In the rows, 128 means zero.
Rows, each with its class
[171 137 134 129 181 132 149 143  87  97 137 131 146 134 121 122 134 118
 148 131 142 128 171 142 121 101 133  92 129 112 144  94 117  61 125 121
 133 142 147  98 134  94 172 122 114 137 115 141 110 156] : V
[113 151 125 114 138 151 133 138 111 153 122 137 107 115 112 157 146 116
 138 136 111 142  96 128 137 109 121 128 102 123 116 145 124 129 104 124
 132  92 124 136  99 168 122 125 148 110 136 146 110 110] : A
[148 174 115 122 200 109 140 139 123  83 135 127 124 128 180 101  94 125
 138 154 161 122 172 133 125 102 124 102 121 105 139 105 108  57 126 112
 120 123 133 104 121  90 140 113 120 148 116 128 118 120] : L
[ 95 139 129 135 110 102 131 123 160 106 117 131 108 125 128 120  91 136
 110 130 148 110 110 148 142 120 123 154 115 143 116 118 110 162 129 122
 118 132 140 126 109 130 118 135 137 124 126 134 134 119] : M
[140 112 126 127 127 104 122 130 148 146 116 142 107 118 132 118  82 141
 116 130 125  82 103 128 136 135 124 159 131 139 145 122 123 170  94 144
 150 136 141  95 122 147 119 119 118 126  91 130 128 117] : W
[146 116 108  84 188  90 127 106 116 171 110 157  86 113 113 103  60 112
 126 200 101  75 132  83 153 146 111 166 156 108 158  96 128 128  57 148
 143 197 160  49 140 125 101 110 128 131  81 144 112  81] : W
[164 122 129 113 155  99 144 139 159  98 129 135  92 119 215  84  48 150
 123 142 151  85 161 138 111 129 126 159 114 113 158 116 110 101  88 124
 143  91 130  72 110 118  74 118 109 138 102 110 128 108] : W
[208 129 138 111 200 104 138 137 108 134 118 130  96 118 160  99  69 118
 146 162 133  68 167 133 142 124 137 136 153 101 182  79 112  84 123 147
 156 129 161  66 117 102 115 108  95 144  87 133  96 126] : W
[ 65 145 112 136 160 142 125 143 110 145 117 140 155 119  71 153 151 104
 131 149 115 123  84 119 122 127 112 111 130 133 112 133 130 127 104 133
 142 127 132 136 115 155 147 123 152 101 109 149 135  95] : A
[ 81 161 124 136 126 128 138 130 148 132 118 136 123 135  74 144 123 114
 133 133 133 144  95 123 136 133 127 115 113 134  92 127 131 153 165 121
 127  80 126 159  83 145 128 146 159 126 132 136 120 118] : A
[157 133 136 132 137 111 139 119 138 123 118 135 119 138 123 108 124 127
 128 141 117 113 138 123 117 131 128 137 138 133 135 116 128 140 117 131
 114 165 138 127 132 118 123 137 124 145 134 129 115 140] : U
[ 54 120 125 147  99 123 121 110 158  69 132 108 102 135 122 109 114 123
  90 159 178  83 115 148 107 142 123 156 140 152 104 119 112 151 154 125
 139  71 136 141 115 106 119 121 137 111 108 119 177 171] : T
[137 138 135 125 124 124 118 124 127 106 122 100  96 116 166 133 143 124
 119 143 162  97 128 151 120 136 128 156 128 119 133 121 107 104 142 117
 140  19 128 139  94 121 104 106 139 128 124 121 132 154] : T
[126 151 128 128 160 130 147 148 125  78 127 120 139 134 147 113 142 118
 119 141 142 129 143 143 105 109 126 103 128 124 136 127 116  85 108 124
 135  87 125 120 104 124 147 124 137 137 113 107 129 136] : L
[136 136 125 120 195 104 131 108 113 126 132 123 108 127 169 122  79 118
 146 165 157 133 166 104 153 121 131 116 145  98 114 106 122  69 140 114
 124 165 141  98 129  86 125 121 133 149 118 135 124  91] : V
[138 123 127 132 135 118 150 134 132 120 123 141 123 121 141 120 106 129
 119 139 123 110 128 127 127 119 124 138 123 132 139 117 111 125 100 125
 132 135 144 106 127 121 127 123 124 129 100 130 117 135] : W
[ 48 117 125 137  89 104 125  89 185  61 119 126  98 148 169  92 107 148
  72 159 161 105 132 118 126 141 114 160 134 157 105 143 120 147 151 109
 108 156 120 161 149  99 111 132 145 141 139 103 171 131] : U
[ 90 117 123 129 116  93 122 110 170 132 120 143 108 123 139 109  69 142
 104 145 131 109 108 109 150 137 119 156 120 133 119 131 128 160 114 131
 123 162 126 115 129 132 103 131 128 136 123 129 146  91] : M
[ 86 137 130 129 122 134 134 122 153  64 139 107 114 135 188 118 149 129
 103 146 181 121 139 139 112 129 121 125 126 130 117 142 111  87 157 108
 126  13 121 157  99 114 106 111 154 132 138 109 153 137] : T
[ 72 140 119 119 153 142 127 130 128 121 117 130 140 122 105 135 150 108
 113 163 135 119  96 122 124 128 107 127 137 120 119 132 120 124 104 129
 135 100 131 147 123 144 119 122 160 105 105 141 143 118] : A
[111 139 119 133 186 124 130 185 142 106 127 136 146 131 140 111  98 121
 120 149 131  93 132 145  95 127 120 101 141 128 163 113 121 114  50 146
 160  46 144  87 113 143 141 122 126 117  62 120 132 127] : W
[164 148 140 161 168 126 120 148 100 132 120 119 114 134  87 118 119 105
 157 154 132  80 140 145 118 128 125 112 135 137 151  84 127 131 116 146
 157  54 155 122  89 144 133 141 136 129  83 129 104 159] : W
[ 53 136 126 142  77 118 139  83 158  48 126 120 113 134 145 114 148 156
  81 139 171 133 107 133 134 114 120 142 125 152  82 143 115 133 183 101
  96 177 108 172 142  85 123 136 147 146 173 117 166 151] : U
[ 93 138 114 114 167 120 134 112 143 101 128 118 114 115 172 101 125 139
 112 183 146 122 138  98 127 137 128 127 141 115 124 128 125  96 128  98
 111 122 133 149 135 104 103 123 143 137 128 118 146 100] : X
[ 70 124 111 112 137  92 128 119 168 130 123 153 112 130 143 111  48 147
 116 148 128 128 108  87 146 121 123 144 103 129 108 142 129 150 111 130
 124 187 119 101 121 131 111 129 129 142 117 132 138  62] : M
[155 163 123 136 185 126 131 151  92 111 118 132 119 129  90 149 114 100
 156 138 149 115 128 144 118 114 125 115 122 116 128  89 113  87 134 126
 153  89 147 106  89 132 142 124 141 125  99 149 108 133] : V
[172 126 131 104 168  92 114 156 150 129 138 126  61 122 205 120   4 186
 142 129 193  74 151 129 155 139 143 162 120  89 144  98 112 117 113 157
 167  23 147  51  83 119  81 113 100 137  93 127 122  98] : W
[197 129 125 120 174 124 127 121  73 182  92 139 114 108  65 139 138  89
 145 178  92  87 101 112 137 131 114 148 134 117 160  90 129 117  83 140
 152 149 159 106 114 153 115 104 130 120 103 154  87 132] : W

Rows with their classes
[154 108 101 131  91 103 131 152 107 168 117 116  99 135 109 181 122 125
 140 141 119 148 134 103 133 144 162 130 145 142 121 123 105 159  83 106
 117 161 113 137 150 133 155 155 128 108 141 104 140 135] : Z821
[101 130 137 116 121 102 181 132 168 169 137 127 136 155 178  38 158 107
 126 164 176  96 147 144 162 144  90 146 123 162 160 103 171 192 101 117
 147 128 183 113 143 156 109 147  91 216 135 145 114 141] : Z143
[151 141 133 141 120 148 175 121 145 135 112 212 122 103 180  98 180 117
 116 154 128 165 126 125 103 114 108 129 123 105 135 130 155 115 107 125
 122  74 121 124 140 185 134 147 134 127 131 115 115 152] : Z460
[107 140 113 135  99 102 121 131 103 128 135 153 148 178  48 159 140 117
 132  92  96  96 115  85 144 125 120 118  96 137 105 115 111 125 112  65
 132 149 124 166 109 171 163 158 145 112 130 160  78 131] : Z821
[116 168 140 143 112 114 155 138 122 159 124 137 159 196 132 135 116 112
 128 135 109 140 118 126 137 146 141 138 117 157 146  91 139 172 113  58
 135 115 147 136 155 176 154 151  87  97 125 182  78 143] : Z821
[140  97 138 109 155 132 105 106 146 135 126 131 127 126 145 114 128 115
 147 120 152 109 144 161 123 152 113 117 141 139 126 145 127 117 128 177
 136 134 125 110 147  98 120 126 118 141 145 119 158 119] : Z143
[121 131 113 164  95 102 138 147 106 159 128 150 127 136  81 139 126 109
 137 134 109 130 129 116 122 125 137 129 123 144 111 106 123 146 109  83
 138 154 118 138 129 156 143 156 130 111 110 149 118 126] : Z821
[156 114 118 112 134 159 111 127 108 122 109 222 121 158  98 191 158 106
 138  88  93 133 127  94  98 124 121 106 106 127 111 157 115  75  86  98
 112 110 103 157 173 153 153 118 125  94 167 167 102 131] : Z821
[142 135 143 105 151 128 121 146 137 147 148  64 137 168 178 138 127 137
 147 128 189 177 140 138 124 105 140 127 140 173 139 127 155 177  91  92
 121 164 132 131 169 138 148 102  91 113 135 140 170 130] : Z143
[115 141 111 137 109 124 136 137 117 119 134 141 133 128  96 129 146 141
 131 123 123 133 118  94 120  99 124 127 120 124 110 116 124 125 122  90
 134 138 123 144 112 155 138 132 139 124 115 134 113 132] : Z821
[104 164 121 169 101 108 156 156 123 136 140  81 138 160 117  96  99 129
 126 130 131  94 134 119 167 133 144 150 124 164 142  90 133 168 122  81
 128 151 179 124  89 125 132 143 103 141 117 164  90 123] : Z143
